Facts:
fluror ψ:flufli γ:b Π:zovok
distem ψ:pledi γ:b Π:bogibrel
betama γ:b Π:grulil
kladoke γ:a Π:vimas
fitakir Π:nosan
tate ψ:konum Π:vastar
vaplagrir Π:fifle
bifleklen ψ:tubrofli γ:a Π:kapo
flelor ψ:vurul Π:klofogis
tubrofli γ:b Π:klegar
treple ψ:pelun γ:a Π:vastar
zizen γ:a Π:klado
kobrek γ:b Π:klado
sedrom ψ:dudo γ:a Π:klazun
zisi γ:b Π:klofogis
stagrun Π:fifle
pupli γ:a Π:tregim
nutran γ:b Π:koge
zugrik ψ:plegufe γ:a Π:klubren
bralin γ:b Π:vimas
plegufe γ:a Π:stagrun
grisi ψ:vudril γ:b Π:bistor
madrel ψ:klizas γ:b Π:klubren
kluro Π:vastar
koge Π:rotrogro
gripatrel γ:a Π:lokul
steklok ψ:zutrima γ:b Π:vefen
dudo ψ:gelu Π:verin
gagrolik γ:b Π:flelor
ludrir ψ:flelo γ:b Π:puzar
fopi ψ:vimas γ:a Π:zovok
klubren ψ:bizek Π:verin
tribun ψ:gagrolik γ:b Π:femuski
pledi γ:b Π:vofli
vurul γ:b Π:steflol
femuski Π:pliku
drotu γ:a Π:nasaplam
zutrima ψ:sadil γ:a Π:bistor
nogru ψ:steflol γ:b Π:vefen
tokun ψ:verin γ:a Π:turon
flegrel γ:b Π:tate
fatral γ:a Π:dudo
skeklo γ:a Π:dudo
kesam γ:a Π:vofli
klukigo ψ:grule γ:a Π:trozik
zovok Π:fliplal
drobren ψ:skeklo γ:b Π:stagrun
drodresur γ:a Π:rotrogro
miga γ:a Π:koge
memu γ:a Π:kluro
flelo ψ:nipil γ:a Π:vudril
buzuduk γ:b Π:vaplagrir
kosatrim γ:b Π:nusti
bistor Π:kapo
flufli ψ:vefen γ:b Π:kapo
saru ψ:nitri γ:a Π:vaplagrir
stamuk γ:b Π:stagrun
klafen γ:a Π:grulil
zuzuzus γ:a Π:klubren
grutiku ψ:buzuduk γ:a Π:vastar
verin ψ:zibik
gevu ψ:lupal γ:a Π:klado
drufloke γ:a Π:tate
letu ψ:taflil γ:b Π:poflis
dribin ψ:gadrok γ:a Π:klofogis
sopes γ:b Π:vofli
gumom ψ:puzar γ:b Π:vofli
mupum ψ:viskes Π:fifle
nasaplam Π:vastar
konum γ:b Π:verin
tuger ψ:drufloke γ:b Π:tregim
baplar ψ:tate γ:a Π:pluklek
gelu ψ:fopi γ:a Π:femuski
gadrok ψ:kapo γ:a Π:flelor
klefir γ:b Π:pluklek
kloskovom γ:b Π:nasaplam
klado ψ:kunufol Π:klofogis
vumus ψ:fluror γ:b Π:stegrol
sadil ψ:gitri γ:b Π:vastar
plazi γ:b Π:vaplagrir
zibik γ:b Π:rotrogro
fifle ψ:ploplo
plitre γ:a Π:nosan
kunufol ψ:gripatrel γ:b Π:rotrogro
dotren γ:a Π:soklar
skevegrel γ:a Π:femuski
foskelek ψ:notragras γ:b Π:vaplagrir
viskes γ:b Π:vudril
truskepli γ:b Π:femuski
zuruk γ:b Π:nosan
grulil ψ:ferazil Π:nosan
papek ψ:klofogis γ:a Π:verin
klaras γ:b Π:zenul
gitri ψ:sopes γ:a Π:poflis
voskedrun ψ:tregim γ:a Π:tregim
floskik γ:b Π:fitakir
vofli ψ:baplar Π:turon
bogibrel Π:fifle
vimas Π:pluklek
baskol ψ:flegrel γ:b Π:poflis
sobas ψ:kloskovom γ:b Π:tate
nesa γ:a Π:klofogis
grimil ψ:tribun γ:b Π:dudo
truflo γ:a Π:flelor
buska ψ:klafen γ:a Π:tregim
ferazil ψ:papek γ:a Π:soklar
vulus γ:a Π:trozik
kadodren ψ:treste γ:b Π:dudo
detre ψ:pigrol γ:a Π:vimas
klazun Π:steflol
pelun γ:b Π:femuski
skozo γ:a Π:steflol
flufos ψ:klado γ:a Π:koge
lidem ψ:nesa γ:a Π:rotrogro
stegrol Π:vastar
vasa ψ:trozik γ:a Π:kluro
fiklo ψ:vasa γ:b Π:verin
nitri γ:b Π:poflis
nipil ψ:fifle γ:a Π:bistor
dibaplas ψ:grutiku γ:b Π:bistor
soklar Π:nosan
klizas ψ:fiklo γ:b Π:verin
zenul Π:verin
pigrol ψ:femuski γ:b Π:zovok
klegar ψ:drobren Π:pliku
taflil ψ:kladoke γ:a Π:bogibrel
nevibren γ:b Π:flelor
lupal ψ:truflo γ:a Π:poflis
sinin γ:b Π:trozik
skoze γ:b Π:nusti
puzar Π:nusti
trozik ψ:kosatrim Π:vastar
poflis Π:rotrogro
ploplo γ:b Π:flelor
pari ψ:soklar γ:a Π:nosan
seman ψ:rotrogro γ:a Π:poflis
grule γ:b Π:klazun
matro γ:a Π:nusti
lavik γ:a Π:grulil
pelu γ:a Π:stegrol
lokul Π:verin
notragras γ:b Π:tate
treste γ:b Π:verin
nipen γ:a Π:zenul
droflili γ:a Π:mupum
vudril Π:klofogis
bizek ψ:vulus γ:a Π:vudril
stabaden ψ:gumom γ:b Π:trozik

Known rows:
[-19  18   1   1 -30 -32  11 -25  24  10  17   1  -9  19  18  -4  28  18
  21  21 -20  19  30 -16 -13  -9]: lavik
[  6  42  -3  -4 -31 -32 -15  -2   4  15  -3 -19 -28   8   2   0  13  -3
   8  19 -31  17  22 -18 -15   8]: sinin
[ 17  17 -11  -7 -38 -20  16 -35   3  11   5 -18 -27   5   3  28  21  21
  42  27 -14  50  12  11   8 -15]: fifle
[-18  17  -4  -7 -29 -12   4 -30  10   9   9 -20 -29   9  12  -5  18  23
  11  19 -32  38  20 -14 -14 -11]: tregim
[-16  43  56  13 -34 -32  -6  -9   5  18   1 -20  -6  64   3  -7  22  -2
  24  29 -38  24  13  18   6  -5]: baskol
[ -1  18  -8  -1  -7 -33 -15 -22   6  10  -1 -13 -17   8   3   6  12  -1
  22  19 -18  16  20 -20 -14  14]: memu
[-17  20  -9  -4 -35 -23 -16 -13   4  62  -1 -18 -27  41  21  -7  31  12
   4  21 -37  24  12 -16 -16  -6]: viskes
[-23  68  -9  -5 -12 -18 -14 -36  36  10   6 -22 -30   5  64  11  26  25
  28  21 -23  18  21  10  30   1]: dudo
[  3  19   4  21 -35 -25  23 -36   3  56  -3 -18 -31  30   2  27  13   3
  13  19 -37  20  13   1 -16 -11]: buzuduk
[ -5  45  11   1 -35 -31   2 -25   9  31  -1 -19 -25  27   4   0  36  -1
   9  21 -36  23  23 -11 -14  -2]: dibaplas
[ -5  46   9   1 -36 -30  -1 -26   8  32  -1 -19 -27  24   5   0  36  -1
   8  22 -37  21  21 -13 -13   0]: nogru
[-11  37  11  -1 -36 -31  -1 -19   6  27  -1 -18 -27  20   5  -5  35   1
   8  20 -36  22  21  -5 -15 -10]: truskepli
[-10  31  11  -2 -34 -31  -9 -23   5  28  -2 -17 -29  21   6  -6  24   1
   7  20 -37  19  15  -1 -15 -10]: pledi
[ 19  18  -9  -4 -35 -34 -14 -34   4  16   4  16  11   7   4   0  25  16
  32  48  -8  21  11   0  16 -12]: nipil
[-19  17   2  -1 -21 -33   6 -25  16  11  14   7 -19  17  22  -6  21  26
  17  20 -21  19  27 -16 -14 -11]: klafen
[-14  41  -6  -8 -13 -15  -6 -37  34   8  -2 -19 -29   7  24  -1  31  26
   8  30 -36  37  37  -6  -9  -9]: zenul
[ -5  46   9   1 -35 -31  -2 -25   7  32  -1 -19 -26  25   4   0  36   0
   9  22 -36  21  21 -13 -14  -1]: tuger
[-19  24   9  -6 -35 -36   1 -12  34  46  -4 -18 -33  17  12  -8  13   0
   8  31 -36  44  11 -17 -15 -12]: sopes
[-18  18  -7  -4 -27   4 -16 -21  21   6  41 -18 -31   6   0  18  26  -2
   5  20 -20  18  36 -21   8 -12]: trozik

Rows:
No name comes twice in this set of rows, the named rows included.
[-15  34  -1  -7 -34 -36 -14   4  32  36  -5 -19 -32   8   3  -6  12  -4
  10  29 -37  29  12 -21 -15 -10] -> sadil
[-19  40   7  -6 -36 -35   9 -16  48  49  -4 -20 -30  20   5  -6  22  -2
   9  52 -37  48  12 -18 -14 -10] -> steklok

Now the same things, written a new way:
Known rows:
[ -8  -1   0   5   4  -1   0   4 -15   6   7 -10  -4   1   3   6   0  11
   3  -8 -12   6  -2   6   4   1  -5  -7   5   3   1  -2   5   2  -5   4
   0   6   6   2  -9]: gumom
[ -8  14 -25   4   6   2   1   8 -18  12   3   0  24 -18  -5   3  13   2
  -4 -16 -24   1  -3  -1 -17 -12  -8 -19  -3   2  -1 -14  18  -2 -20 -10
  -7   3  -5 -17  11]: stabaden
[  9  -6   0   3  14 -19   6  16 -21  -1  11  -7   9 -11   5  -8   3  21
  25 -19 -15   5  -8  18  -9   8  31   7   8 -11   0   5   1   9 -13   9
  -7   0 -10  27  -8]: kunufol
[-10  -2   2   4   5   0  -1   3 -15   8   5 -11  -6   2   5   7  -1   9
   1  -6 -10   4  -3   8   3   0  -4  -8   5   4   1  -2   4   0  -4   5
   0   7   7   4  -8]: truskepli
[-10   8   5  -4 -15  -7  -8   9  -8   1   2  14 -17   8 -13  -8  17  -4
  -5   6  20  14 -26   6  31  19 -17  22   8   0  12   1   5  19  17   3
 -10   4  -5 -12   3]: truflo
[ 19 -16  -5   8  10 -17   7  -1  -9  -7   6  -5  11  -7 -11 -17   4   8
   6 -21   0   5 -11  18   7   1  25  14  22 -11 -14  14 -10  12  -1   5
 -18  -7   7  27  23]: lupal
[  5   1  -1   3   3   3  -1  -4 -20  -3   2 -11   1  -3 -11 -12  11   1
  -9 -11  13   2  -2   8   3 -16  -7  -5  -5  -2  -8   0   2  -1  14   5
  -4  -3  -5  -2   8]: bifleklen
[  7   5   9  -3 -14  -3  -8  -2  37 -12   5  13  -3   3  13  13 -15 -13
   7  16  -7  -6  11 -13  -3  15   9   8  -2  -4   4   0  -6  -2   4  -2
   5 -12  -5  10 -16]: kapo
[ -7   2  -3   8   2  -1  -1   4 -14   3  12 -11  -1   1   0   5   2  12
   3 -11 -14   8   0   4   7   5  -8  -6   6   1   2  -3   7   3  -3   4
  -1   4   4   3 -13]: flufli
[  4 -18  -5   6  11 -14   8   4  -9   4   4 -10   7   1   3  -2  -1  13
  11 -19 -17   4 -10  14  -1   8  15   2  16  -3  -5   4  -4   9 -15   3
 -12   7   6  25   6]: nutran
[ 31 -25  -2   0  -3 -24   7  -4  40 -18   1   3  20   6  11  -5 -11 -10
  20 -11 -12 -10  -1  -1 -22  18  37  12   6 -16 -10   4 -19   7 -10  -4
 -16 -10 -17  50  10]: koge
[ 14 -12  -3   6   8 -12   5  -1  -9  -5   3  -3   6  -6 -10 -15   4   6
   1 -15   4   4  -9  15   7  -2  19  11  18  -7 -11  11  -8   9   2   5
 -13  -6   7  18  20]: miga
[-46  12 -13  15  40  12  18  -9  -1  16  -8  30 -12  15  14  12  -2  27
 -26  31  13   2  -3   3  -6  18   5  10  26  -4   8 -15  -7  -4  -9  23
  35  21   0  30  31]: kosatrim
[  7 -18 -11  -2 -14   1   8 -13 -12  32 -27 -12  -1 -33  29  -8   0  -8
  16  39  39  12   1  42  36 -27   0   6  -3  23  -8 -14  -7 -11   9 -33
 -23   1  19   2  10]: nipil
[-10  -2   3   4   5   0  -2   2 -14   7   5 -11  -7   2   6   8  -2   8
   1  -5 -11   4  -1   8   3   0  -3  -8   4   5   1  -3   3  -1  -3   6
   0   6   6   4  -8]: floskik
[ -8  10  14   8   1   4 -14  -4 -13  -2  11   0 -23  -9   1   7  -7   2
 -14  10   1   8   6  12  23 -10   6   3  15   5  -3   7  -1  -6  21  15
   6 -14  24  -2  -5]: plegufe
[ 10   0   5  -5 -13  -2  -6  -5  34 -12   0   6   2   7  12   7 -10 -16
   5   9  -1  -9  10 -13 -15   8   5  -1 -13  -5   1  -5  -7  -5   4  -3
   4  -9 -18  13 -11]: zovok
[ -4   7   8   6   1   1  -7  -1 -10  -1   8   4 -14  -8  -5   0  -3   3
  -8   7   4   8   0  10  23  -4   6  10  17   2  -2   9  -1   0  13   9
   1 -10  20  -4   1]: klafen
[  6 -11  -4  -2  10  12  22  -1 -16   3  -5 -23   8   9 -11 -12  -1  24
  17 -14   9  -3  14 -10  -4  -5 -19  -8 -15   1   1   8   2  -1 -14  -7
  14  19   1 -14 -18]: kadodren

Rows:
No name comes twice in this set of rows, the named rows included.
[  5 -19  -3   9  11 -20   9   7  -4   3   8  -3   7  -3   4  -1  -7  18
  17 -17 -24   7 -13  17   8  18  27  13  31  -5  -4  12  -8  14 -21   3
 -14   2  18  32   8] -> nitri
[-17  -2   2  -5 -10  -7  -2  12 -13  10  -2  -1 -11  19  -2  -1  17   2
   3  -4   5  11 -28   5  12  21 -25   4  -5   4  15 -10   9  16   1   2
 -11  20 -18  -4  -6] -> nevibren
[  7 -16   8  -5 -28   5 -10 -23  31  19 -21 -15 -14 -20  64  24 -25 -31
  16  60  22  -2  26  26   9 -25   6 -13 -23  25  -7 -30 -15 -32  21 -26
  -9 -13   2  27 -22] -> fifle
[-15 -20  -9 -10 -27  -9   7   4  -5  43 -29  -2 -13 -13  38   4   6  -6
  29  44  30  21 -26  37  44  10 -20  17  -3  27  14 -24   1   6  -4 -37
 -30  23   6   1  -5] -> ploplo
[ -2   8   4   6  -1  -1  -5   1  -9  -2   7   7 -10  -9  -8  -2   0   5
  -6   4   3   9  -1   8  23   0   5  12  17   0  -1  10   0   3   9   6
  -1  -9  19  -6   2] -> kladoke
[ 18 -16  -6   6  10 -12   8  -4 -15  -6   2 -13  13  -4 -12 -20  10   5
   1 -24   7   3  -9  16  -3  -8  15   3   8 -10 -15   6  -7   8   4   5
 -16  -3  -5  21  22] -> lidem
[  2  -7  -1  -1   9   9  17   1 -11   5  -3 -13   1   6  -7  -5  -6  23
  17  -6   3   1  11  -8   6   3 -11   1  -3   2   4  10   1   1 -15  -6
  14  15  13 -13 -18] -> klaras
[ -1   6  23   2 -11   7 -23 -13  25 -13   9  -8 -21   7  28  26 -21 -20
 -11  20  -7  -9  25  -4 -12 -11   6 -19 -14   3  -4 -10  -7 -22  27  15
  13 -19  -6  20 -27] -> vaplagrir
[-20   3   4  -3 -12  -9  -5  15  -9  10   3   6 -16  15   0   4  12   4
   5   3   0  15 -27   4  22  29 -20  13   6   4  18  -5   9  18   0   1
  -9  16  -7  -6 -10] -> gagrolik
[  1  -4   2   0   8  10  19   4  -5   4  -1  -5  -3   3  -8  -3 -13  28
  21   2   1   2  15 -11  16  10  -8  10   6   4   9  18  -1   2 -19  -7
  19  14  26 -19 -24] -> treste
[-19   1   4  -3  -9  -7  -4  13  -8  10   2   6 -15  12   1   6   8   5
   5   3  -2  13 -23   4  20  26 -16  11   7   5  16  -3   7  16  -2   2
  -7  14  -2  -5  -9] -> viskes
[ 10   3   3   0   4  11  15  -2  -6  -5   0   1  -4  -5 -20 -15  -7  21
  10   5  20   4  16  -8  25   1  -4  20   9  -1   2  25  -4   3   0  -5
  16   0  27 -25 -10] -> skeklo
[-30  42 -45   6  27  15  11 -11  43   7 -15  67  35 -12  11  14   6 -11
 -36  40  -2 -17  10 -26 -52   7  14   0   4 -14   3 -35   3 -16 -22  -5
  31  -1 -31   8  57] -> trozik
[ -9  -3   5   6   6   5  -7  -3 -22   6   7 -25  -9   5   8   9   1   5
  -6 -10  -9   3   4  10  -6 -14  -9 -24  -8   6  -4 -10   4  -9   7  11
   2   4  -2   8 -13] -> distem
[  2 -14  -2   9   9 -16   6   7  -5   3   9  -3   3  -3   4   2  -6  17
  15 -14 -23   8 -10  14  10  16  22  11  28  -3  -2  10  -5  12 -18   3
 -11   3  17  24   2] -> zibik

The same things again, as new rows of numbers:
Known rows:
[ -8  35 -35  14  -3   4  23 -25 -18 -14  16  41  38  14]: vaplagrir
[-11  42 -33 -34 -11   7  12 -21  16   2  11   7   1  -4]: plazi
[ -9  -1   1   1  -6   6  -1   3  21  -6  15  -8  -7 -11]: tokun
[  3  -1  -4  20  13 -10  14  -6 -36  -9  -2  27  26  13]: kapo
[ -6  -1  48 -12  25  26  18  16  27 -15 -15 -12  12 -23]: gadrok
[ -8  11  49  34  36  34   9   6 -15 -27 -27  19  38   8]: flelor
[-29  -7  -8   5   0   9  -4 -20  38  30 -27   2 -15  17]: ludrir
[ -6   0  -4  -9  -6  -3   9   4  18  -4  12  -4  -1 -12]: dotren
[ 33 -28 -35   2 -23  22 -28  22  10  21 -11 -32  28 -35]: vasa
[ -7   5  42  24  37  26  18   5 -28 -23 -19  16  39   9]: klado
[  0  -7  34 -20  19  12  22  15  20  -9 -13  -8  10 -23]: nesa
[ -5 -27  17 -41 -22  16   7  -8 -30  12   9  -5 -36  17]: konum
[ -3  10  -5 -29   2  -7   4  -3   1   7  -8  -5 -10  -2]: pelun
[-23   5  -6 -15   9 -35  -8  26  -7  11 -12 -14 -24  -1]: zibik
[ -8  15  -5 -19  -2  -1  -3  -3   6   3  -5  -6 -12   1]: floskik
[ -5  12  -2 -19   1   1  -4  -5   4   3  -5 -10 -14  -1]: gumom
[-41  12  -4   9   2 -36 -29  37   0   7  -7 -20 -35   1]: baskol
[ 39 -10 -16  45  19   1  -9  -8 -30  16   5 -10  37  21]: stegrol
[ -7  14  -5 -20  -1   1  -3  -4   5   4  -5  -6 -11  -1]: zuruk

Rows:
No name comes twice in this set of rows, the named rows included.
[-38  -7  -4  10   1 -46  -9  47   7   2   7 -16 -24 -13] -> lupal
[ -9   2  37  -2  14  26   7  13  30 -15  -4 -12   5 -20] -> dribin
[  6 -44  15 -26 -20   0   9 -11  -9  -8  17   6 -31  -7] -> gripatrel
[-10   2  -1   1  -9   6   1   3  24  -7  17  -7  -6 -12] -> pari
[ 17   0 -10  27  31 -31  -2 -24 -25 -32 -15  33  21  -6] -> vefen
[-37   1  -7  48  14 -49 -12  38 -39  -4  -8  17   4  16] -> poflis
[ -6  14  41 -20  25  26   4   7  15  -6 -30 -13   1 -10] -> kobrek
[-11  22 -26 -21 -13   3  22 -12  26  -6  27   6   8 -14] -> taflil
[ -8   9  -2  38   6   5  -2  -8 -27 -16   4  23  22  19] -> klegar
[-16  29 -30 -14 -18  10  16 -16  33  -9  32   7   6 -12] -> saru

